Below are the code and all the weights of a small trained network. Each question names an input and a class and asks about switching units off, where a switched-off unit gives its printed mean instead of its output.

import numpy as np


def w(rows, s, z=0):
    codes = np.array(rows[::2]) - 128.0
    scale = np.full(codes.shape[1], s)
    scale[-1] = z or s
    return codes * scale


def f(y):
    return y / 2 * (1 + np.tanh(0.7978845608 * (y + 0.044715 * y**3)))


def log_softmax(a):
    a = a - a.max(-1, keepdims=True)
    return a - np.log(np.exp(a).sum(-1, keepdims=True))


def net(x, mask):
    res = np.array(x, float).reshape(1, 6) / 4 @ E
    y = f(res @ A[0][:, :-1].T + A[0][:, -1])
    res = res + np.where(mask, y, B[0][:, -1]) @ B[0][:, :-1]
    return log_softmax(res[-1] @ U[:, :-1].T + U[:, -1])


A, B = {}, {}
E = w([
[41,87,81],'x0',
[75,240,181],'x1',
[128,128,129],'x2',
[168,175,6],'x3',
[128,128,128],'x4',
[127,128,129],'x5',
],0.011)
A[0] = w([
[98,92,150,83],'n1',
[176,164,102,139],'n2',
[68,93,75,98],'n3',
[81,188,121,178],'n4',
[84,128,201,145],'n5',
[81,99,179,163],'n6',
[131,184,79,131],'n7',
[87,118,212,147],'n8',
[51,138,126,138],'n9',
[2,93,71,236],'n10',
[223,148,177,254],'n11',
[162,22,122,188],'n12',
[162,78,91,112],'n13',
[124,22,243,237],'n14',
[152,125,99,167],'n15',
[82,229,106,110],'n16',
[115,124,171,168],'n17',
[175,117,72,162],'n18',
[120,165,106,88],'n19',
[183,147,44,122],'n20',
[167,44,137,196],'n21',
[158,77,140,159],'n22',
[36,123,157,122],'n23',
[70,105,188,113],'n24',
[116,193,41,90],'n25',
[82,197,198,204],'n26',
[112,133,184,183],'n27',
[40,102,91,221],'n28',
[132,115,129,146],'n29',
[117,109,161,170],'n30',
[111,144,54,97],'n31',
],0.017,0.0063)
B[0] = w([
[132,96,105,149],'n1',
[163,109,116,154],'n2',
[110,150,167,161],'n3',
[125,181,133,166],'n4',
[107,70,149,183],'n5',
[129,81,83,179],'n6',
[151,162,112,158],'n7',
[93,59,156,191],'n8',
[108,159,136,158],'n9',
[135,38,74,203],'n10',
[60,189,158,199],'n11',
[218,182,49,208],'n12',
[154,130,164,167],'n13',
[6,143,5,252],'n14',
[143,129,158,148],'n15',
[140,200,74,174],'n16',
[103,93,127,161],'n17',
[168,120,170,168],'n18',
[125,139,105,137],'n19',
[157,73,187,176],'n20',
[196,169,58,196],'n21',
[169,156,83,167],'n22',
[64,105,123,172],'n23',
[124,66,118,178],'n24',
[98,191,92,169],'n25',
[126,97,206,202],'n26',
[106,83,143,172],'n27',
[150,88,104,181],'n28',
[134,133,122,135],'n29',
[114,108,108,158],'n30',
[63,105,152,156],'n31',
],0.033,0.023)
U = w([
[87,161,39,243],'0',
[77,88,166,72],'1',
[134,105,34,2],'2',
[143,20,158,113],'3',
[224,127,179,146],'4',
[123,198,126,50],'5',
[229,2,136,124],'6',
],0.0087,0.0082)

Each question gives the input, the list of numbers given to net, and the class t.
The units are the neurons (one row each of A and B). Each row of codes is followed by its name. A weight is (code - 128) times the scale printed after its matrix; where a second scale follows, it is the last column's (A, B and U).
mask holds one flag per neuron, in row order. A switched-off neuron (its flag False) gives its mean, the last column of its row in B, instead of its output. The means were averaged over made-up inputs and are rounded, as every weight is.
A unit's drop is (log p(t) with every unit on - log p(t) with that unit switched off) / (log p(t) with every unit on - log p(t) with every unit switched off).
The circuit of an input: a set's keep is (log p(t) with only the set's units on - log p(t) with every unit switched off) / (log p(t) with every unit on - log p(t) with every unit switched off). Starting from the 12 units with the biggest drops (on a tie, the unit counted first), units are removed one at a time, each time the one whose removal leaves the highest keep (on an exact tie, the one counted first), for as long as the keep stays at least 0.8.
circuit, biggest first: the units of the circuit, biggest drop first
k most important neurons: the k neurons with the biggest drops, biggest first
drop when u is switched off: that unit's drop, to one decimal
input [-7,6,-1,1,-1,-4], class 5: 2 most important neurons -> [n14, n16]
input [2,0,7,-4,0,-5], class 2: circuit, biggest first -> [n11]
input [3,8,-8,-1,6,3], class 3: 2 most important neurons -> [n14, n11]
input [6,-1,8,0,7,3], class 2: 2 most important neurons -> [n26, n20]
input [-2,1,-2,-1,0,6], class 1: 2 most important neurons -> [n12, n14]
input [6,0,0,3,0,7], class 6: 4 most important neurons -> [n14, n10, n11, n28]
input [6,0,0,6,-5,-3], class 6: 4 most important neurons -> [n14, n20, n10, n11]
input [5,-1,-6,0,-8,-1], class 2: 3 most important neurons -> [n26, n20, n8]
input [-1,-1,6,7,-5,0], class 4: 2 most important neurons -> [n14, n20]
input [-4,7,3,1,5,-3], class 5: drop when n28 is switched off -> 0.0
input [-2,8,1,6,-3,-8], class 5: drop when n14 is switched off -> 0.3
input [8,-1,0,7,-7,-1], class 6: drop when n20 is switched off -> 0.2
